Look-ups in named tables: a row name and a column name give one cell, copied from the table.

moki
|  | zuvasi | gekive | fom | sorefub | zes | sus | gezi | zum |
|---|---|---|---|---|---|---|---|---|
| legefe | -24619 | 21157 | -86584 | -13884 | -40744 | -45992 | 36886 | -48598 |
| ved | -35578 | -44717 | -65112 | -43368 | -56466 | 19261 | 61998 | -46664 |
| dosave | -32152 | -30065 | -33989 | 13517 | -50448 | -46493 | -44709 | 7292 |
| zik | -67717 | -58307 | 1244 | 6044 | -31744 | -49359 | -51628 | 36161 |
| dake | -20809 | -49633 | -22007 | -59403 | -71536 | -55866 | 321 | 38567 |
| baz | 12550 | -45411 | 3233 | -68666 | -40334 | -21947 | -71181 | -1184 |
| timapek | 33456 | -9634 | -36146 | -55328 | -65730 | -52808 | -53927 | 549 |
| virete | 24861 | -22681 | -20744 | -57389 | -65179 | -58880 | -51475 | 10083 |
| rakeli | -51288 | 6502 | -76198 | 18989 | -20648 | -25624 | 8441 | -47175 |
| lasa | -77670 | -66833 | 316 | 9271 | -10966 | -4924 | -59252 | 9220 |
| lub | -59880 | -68401 | 4229 | -8008 | -45479 | -48974 | -48038 | 49158 |
| nuvo | -64681 | -23745 | -61495 | 26785 | -27427 | -8206 | -11834 | -22209 |
| fimaraf | 11588 | -43663 | 2900 | -68605 | -42885 | -29948 | -69818 | 5368 |
| pel | -48274 | -20396 | -73140 | -6905 | -22674 | 25641 | 22658 | -65196 |

zum of baz: -1184
gekive of timapek: -9634
sorefub of baz: -68666
sus of virete: -58880
sorefub of ved: -43368
zes of timapek: -65730
gezi of virete: -51475
zuvasi of nuvo: -64681
gezi of dosave: -44709
zum of dosave: 7292
zes of fimaraf: -42885
zes of ved: -56466
gekive of virete: -22681
zuvasi of dake: -20809
sorefub of dake: -59403
Which row has the largest zes? lasa

vufuruk =
,nuv,marog,mesazu,zis,bolavip,pem,pamu,lureve,nug,dut
bozifo,0.274,0.274,0.425,0.305,0.135,0.572,0.736,0.497,0.692,0.591
fek,0.504,0.686,0.667,0.823,0.733,0.664,0.289,0.290,0.623,0.698
veva,0.640,0.581,0.679,0.323,0.458,0.284,0.489,0.631,0.350,0.380

What is the nug of fek in vufuruk? 0.623
What is the pamu of veva in vufuruk? 0.489
What is the dut of bozifo in vufuruk? 0.591
What is the pamu of fek in vufuruk? 0.289
What is the dut of veva in vufuruk? 0.380
What is the zis of veva in vufuruk? 0.323
What is the zis of fek in vufuruk? 0.823
What is the nug of bozifo in vufuruk? 0.692
What is the marog of bozifo in vufuruk? 0.274
What is the nuv of bozifo in vufuruk? 0.274
What is the mesazu of veva in vufuruk? 0.679
What is the marog of veva in vufuruk? 0.581
What is the lureve of veva in vufuruk? 0.631
What is the mesazu of bozifo in vufuruk? 0.425
What is the pem of veva in vufuruk? 0.284
What is the mesazu of fek in vufuruk? 0.667
What is the pamu of bozifo in vufuruk? 0.736
What is the nug of veva in vufuruk? 0.350
What is the nuv of veva in vufuruk? 0.640

Table bik
|  | pazad | poge | vuv | nagipu | duzup | zapo | gapamud | zupiro | gorufig |
|---|---|---|---|---|---|---|---|---|---|
| zudod | 101 | 152 | 198 | 208 | 141 | 130 | 185 | 97 | 120 |
| dato | 149 | 103 | 125 | 139 | 139 | 168 | 146 | 181 | 153 |
| tenesiv | 139 | 130 | 148 | 149 | 138 | 132 | 114 | 129 | 142 |
| gade | 142 | 133 | 56 | 112 | 111 | 106 | 122 | 120 | 109 |
| gakemok | 137 | 106 | 132 | 174 | 132 | 148 | 133 | 141 | 108 |
| sanum | 133 | 126 | 135 | 139 | 132 | 145 | 128 | 137 | 121 |
| bag | 133 | 94 | 80 | 133 | 134 | 140 | 226 | 167 | 157 |
| sis | 156 | 133 | 153 | 100 | 131 | 124 | 70 | 163 | 152 |
| pum | 123 | 212 | 124 | 153 | 194 | 161 | 193 | 145 | 106 |
| diga | 143 | 118 | 164 | 132 | 138 | 150 | 102 | 115 | 127 |
| dos | 92 | 197 | 81 | 153 | 117 | 173 | 117 | 116 | 4 |
| mivupef | 140 | 119 | 154 | 120 | 138 | 157 | 118 | 127 | 148 |
| musabo | 130 | 139 | 181 | 141 | 154 | 136 | 214 | 113 | 179 |

gakemok, zupiro -> 141
gade, poge -> 133
bag, nagipu -> 133
bag, zupiro -> 167
zudod, vuv -> 198
pum, vuv -> 124
diga, gapamud -> 102
pum, poge -> 212
sis, nagipu -> 100
sis, zapo -> 124
musabo, zapo -> 136
diga, vuv -> 164
gakemok, vuv -> 132
gade, gapamud -> 122
dato, gorufig -> 153
gade, duzup -> 111
mivupef, gorufig -> 148

vas.tsv
	pazufeg	bofup	sozomib	mipi	memu
par	245	86	217	129	83
kug	169	107	47	133	126
fivi	133	133	150	126	130
lif	148	66	179	167	163
poda	163	147	106	124	94
kidarag	130	134	130	122	115
dap	105	136	68	45	137
dides	97	115	48	208	191
lirubav	103	97	37	57	165
fop	121	161	206	133	96

memu of kidarag: 115
sozomib of dap: 68
mipi of poda: 124
bofup of poda: 147
mipi of lirubav: 57
pazufeg of fivi: 133
mipi of par: 129
pazufeg of dides: 97

betuzi
|  | gonus | vapebe | muf | bunaniv | goz |
|---|---|---|---|---|---|
| rom | -24 | -18 | -24 | -29 | -15 |
| vusovi | 15 | -22 | 15 | 27 | -34 |
| duzurek | -28 | -10 | -28 | -21 | -28 |
| makeg | -34 | -52 | -34 | 4 | 8 |
| ligin | -25 | -26 | -25 | -26 | 23 |
| nugemos | -8 | -51 | -8 | 63 | -58 |

rom, gonus: -24
nugemos, bunaniv: 63
rom, bunaniv: -29
makeg, muf: -34
vusovi, gonus: 15
ligin, bunaniv: -26
duzurek, vapebe: -10
makeg, gonus: -34
vusovi, bunaniv: 27
duzurek, muf: -28

Table mareb
cols = mez, mis, roku
bagizi: [105, 144, 52]
rumik: [153, 120, 74]
bodaru: [114, 124, 83]
gugon: [161, 113, 166]
tamekef: [87, 147, 144]
dasapa: [136, 114, 131]
zevama: [150, 138, 157]
dogule: [166, 130, 234]
dososo: [165, 93, 155]

mis of dogule: 130
roku of dogule: 234
mez of rumik: 153
mis of dasapa: 114
roku of bagizi: 52
mez of dososo: 165
mis of zevama: 138
mez of tamekef: 87

Table bak
         mesakem  kudib  vuzup  rigete
zuru         2.9    3.5    3.6     4.2
gari         1.3    3.9    5.1     5.4
ton          9.3    3.4    3.0     1.9
fom          0.6    3.4    2.8     3.7
tuk          4.5    2.8    2.7     2.6
rufefo       3.3    3.4    2.6     4.1
dor          8.2    5.2    4.7     2.2
tadazu       4.5    2.1    3.8     2.8
malidav      1.1    4.2    1.6     2.0
led          4.1    3.3    2.5     1.4
fal          5.0    4.3    4.1     3.3
ravo         1.7    5.3    5.8     6.6

What is the kudib of gari in bak?
3.9
What is the mesakem of dor in bak?
8.2
What is the vuzup of led in bak?
2.5
What is the rigete of dor in bak?
2.2
What is the rigete of malidav in bak?
2.0
What is the kudib of ton in bak?
3.4
What is the rigete of led in bak?
1.4
What is the rigete of rufefo in bak?
4.1
What is the mesakem of zuru in bak?
2.9
What is the vuzup of ravo in bak?
5.8
What is the mesakem of malidav in bak?
1.1
What is the mesakem of tadazu in bak?
4.5
What is the kudib of led in bak?
3.3
What is the vuzup of malidav in bak?
1.6
What is the kudib of rufefo in bak?
3.4
What is the kudib of fal in bak?
4.3
What is the mesakem of rufefo in bak?
3.3
What is the rigete of ravo in bak?
6.6
What is the mesakem of led in bak?
4.1
What is the vuzup of fal in bak?
4.1
Row with the largest mesakem: ton

